Here is a tiny trained network, its code and every weight. The questions are about switching its units off for an input and a class, where a switched-off unit gives its printed mean instead of its output.

import numpy as np


def w(rows, s, z=0):
    codes = np.array(rows[::2]) - 128.0
    scale = np.full(codes.shape[1], s)
    scale[-1] = z or s
    return codes * scale


def f(y):
    return np.maximum(y, 0)


def log_softmax(a):
    a = a - a.max(-1, keepdims=True)
    return a - np.log(np.exp(a).sum(-1, keepdims=True))


def net(x, mask):
    res = np.array(x, float).reshape(1, 8) / 4 @ E
    y = f(res @ A[0][:, :-1].T + A[0][:, -1])
    res = res + np.where(mask, y, B[0][:, -1]) @ B[0][:, :-1]
    return log_softmax(res[-1] @ U[:, :-1].T + U[:, -1])


A, B = {}, {}
E = w([
[126,131,122,138,127,146,122,123,116,126],'x0',
[26,194,139,79,167,118,86,88,130,83],'x1',
[134,200,159,96,142,118,183,107,40,235],'x2',
[97,76,74,65,77,254,187,40,189,144],'x3',
[59,38,228,134,89,180,127,164,102,151],'x4',
[198,106,183,79,236,195,109,103,127,133],'x5',
[89,151,71,112,172,173,92,220,176,208],'x6',
[131,132,149,99,138,91,166,150,157,119],'x7',
],0.0083)
A[0] = w([
[125,101,105,168,156,151,88,190,185,73,77],'n1',
[150,140,162,141,176,109,116,168,96,110,14],'n2',
[101,93,181,150,133,158,66,146,119,154,107],'n3',
[216,72,127,141,72,104,167,112,84,118,150],'n4',
[96,112,196,161,98,149,154,152,162,154,76],'n5',
[142,112,92,125,127,110,126,79,75,90,79],'n6',
[182,174,75,134,111,128,118,100,132,120,60],'n7',
[142,133,149,197,141,100,75,190,103,132,75],'n8',
[112,89,177,116,161,157,102,135,106,136,130],'n9',
[172,191,29,119,149,107,136,105,159,129,104],'n10',
[125,91,109,150,123,141,109,128,180,84,82],'n11',
[81,88,155,114,56,151,133,153,83,141,88],'n12',
[138,129,149,157,198,111,79,138,79,70,152],'n13',
[106,166,175,191,139,127,106,134,135,133,83],'n14',
[79,114,97,102,129,155,154,114,131,110,96],'n15',
[187,115,93,120,167,144,105,105,109,123,147],'n16',
[117,102,105,116,97,161,132,90,168,152,3],'n17',
[175,125,135,87,222,158,108,124,126,112,197],'n18',
[105,147,100,106,162,135,153,187,115,192,104],'n19',
[116,105,128,198,133,137,99,100,166,88,74],'n20',
[165,136,175,148,93,102,160,59,89,55,78],'n21',
[51,140,120,100,153,116,111,115,114,106,255],'n22',
[97,165,175,95,109,109,122,76,123,77,151],'n23',
[141,179,178,126,138,134,173,129,84,176,87],'n24',
[131,98,109,116,125,172,142,95,171,109,50],'n25',
[175,96,116,195,101,146,169,174,149,172,195],'n26',
[99,164,100,169,106,133,151,60,71,223,121],'n27',
[133,82,111,112,131,172,145,73,149,154,50],'n28',
[99,119,68,125,158,137,78,200,178,184,124],'n29',
[153,153,128,34,89,154,141,93,128,147,103],'n30',
[67,167,65,171,2,78,133,162,115,134,166],'n31',
],0.012,0.0062)
B[0] = w([
[127,63,115,164,211,74,102,42,139,181,201],'n1',
[125,165,87,43,70,67,123,119,101,147,164],'n2',
[129,192,168,151,148,97,204,195,140,104,186],'n3',
[146,135,93,157,170,217,64,166,122,145,205],'n4',
[82,164,124,172,182,99,176,168,155,66,177],'n5',
[87,99,140,152,130,164,121,177,84,138,159],'n6',
[100,185,150,176,184,69,235,171,137,87,168],'n7',
[82,204,39,59,28,103,148,98,119,134,194],'n8',
[144,118,173,154,121,116,178,151,141,78,184],'n9',
[31,162,194,189,141,105,170,191,126,63,214],'n10',
[108,109,177,161,189,73,118,66,161,216,178],'n11',
[64,167,155,196,134,82,181,183,145,93,191],'n12',
[158,164,115,65,79,107,138,164,150,179,206],'n13',
[105,194,69,72,122,101,123,139,151,119,160],'n14',
[118,206,102,85,86,95,100,160,140,113,170],'n15',
[159,147,185,143,91,143,168,153,152,104,178],'n16',
[95,167,41,78,83,93,118,126,95,123,164],'n17',
[128,128,249,107,80,160,187,126,149,173,224],'n18',
[111,51,115,162,180,158,100,123,89,193,188],'n19',
[168,112,112,190,183,70,147,104,188,241,168],'n20',
[29,66,121,104,161,133,105,207,49,209,200],'n21',
[222,193,157,157,166,204,35,127,199,78,220],'n22',
[138,125,107,134,211,209,58,179,109,150,194],'n23',
[154,61,99,175,187,76,104,60,216,145,189],'n24',
[95,161,101,54,112,106,117,129,150,183,175],'n25',
[232,224,124,101,168,173,41,140,155,65,210],'n26',
[138,73,125,168,160,66,90,117,215,172,208],'n27',
[136,157,99,70,49,85,144,164,135,128,182],'n28',
[50,86,144,126,147,198,89,175,21,165,222],'n29',
[98,162,80,101,90,90,102,108,174,164,188],'n30',
[175,105,255,95,26,164,126,72,129,130,252],'n31',
],0.0077,0.013)
U = w([
[81,186,58,34,67,43,135,140,122,173,9],'0',
[129,69,139,157,217,6,117,62,171,224,5],'1',
[54,179,174,192,171,81,249,196,107,40,18],'2',
[44,74,128,105,169,210,108,174,2,198,88],'3',
[190,193,134,103,191,205,54,143,145,92,94],'4',
[150,111,250,81,68,157,174,91,119,152,200],'5',
[133,157,154,116,145,142,118,151,140,152,254],'6',
],0.0091,0.006)

Each question gives the input, the list of numbers given to net, and the class t.
The units are the neurons (one row each of A and B). Each row of codes is followed by its name. A weight is (code - 128) times the scale printed after its matrix; where a second scale follows, it is the last column's (A, B and U).
mask holds one flag per neuron, in row order. A switched-off neuron (its flag False) gives its mean, the last column of its row in B, instead of its output. The means were averaged over made-up inputs and are rounded, as every weight is.
A unit's drop is (log p(t) with every unit on - log p(t) with that unit switched off) / (log p(t) with every unit on - log p(t) with every unit switched off).
The circuit of an input: a set's keep is (log p(t) with only the set's units on - log p(t) with every unit switched off) / (log p(t) with every unit on - log p(t) with every unit switched off). Starting from the 12 units with the biggest drops (on a tie, the unit counted first), units are removed one at a time, each time the one whose removal leaves the highest keep (on an exact tie, the one counted first), for as long as the keep stays at least 0.8.
circuit, biggest first: the units of the circuit, biggest drop first
most important unit: the unit with the biggest drop
top k neurons: the k neurons with the biggest drops, biggest first
drop of u: that unit's drop, to one decimal
input [-6,5,1,-4,-3,-8,8,0], class 3: top 2 neurons -> n29, n19
input [6,0,6,-3,-6,1,5,-1], class 1: circuit, biggest first -> n24
input [2,2,-6,-2,3,5,-5,-6], class 1: top 2 neurons -> n20, n31
input [5,-4,-1,-1,5,-8,4,2], class 5: top 2 neurons -> n31, n10
input [-1,-2,8,-8,3,3,-7,-2], class 0: top 2 neurons -> n8, n2
input [8,8,-8,-5,-7,5,-1,6], class 1: top 3 neurons -> n1, n20, n26
input [-8,3,8,-5,-4,-1,6,-6], class 1: top 2 neurons -> n24, n27
input [-6,7,-4,2,-8,-5,7,-8], class 2: top 2 neurons -> n10, n7
input [-1,-8,-1,7,-2,1,-7,-8], class 4: top 2 neurons -> n4, n26
input [0,7,1,3,-8,-8,0,5], class 2: top 3 neurons -> n10, n7, n26
input [-3,6,4,-5,2,5,-7,-5], class 3: top 4 neurons -> n21, n23, n26, n31
input [8,-1,3,4,-5,4,-5,3], class 2: top 2 neurons -> n31, n7
input [8,0,-7,1,8,-4,-4,8], class 2: top 3 neurons -> n12, n5, n27
input [3,-5,7,3,2,6,-4,1], class 1: top 3 neurons -> n24, n31, n27
input [-3,-8,5,3,0,0,-4,-6], class 4: circuit, biggest first -> n26
input [-1,-3,6,-2,5,5,-7,3], class 3: top 3 neurons -> n21, n4, n1
input [3,7,-5,7,8,-6,-6,-2], class 2: drop of n4 -> 0.1
input [6,5,-2,2,0,7,-5,-7], class 5: drop of n4 -> 0.3
input [-8,6,2,-8,-4,-7,-3,7], class 0: drop of n8 -> 0.5
input [0,5,6,6,4,8,5,-4], class 5: most important unit -> n18
input [5,-2,6,7,-5,-8,4,-8], class 5: drop of n31 -> 3.4
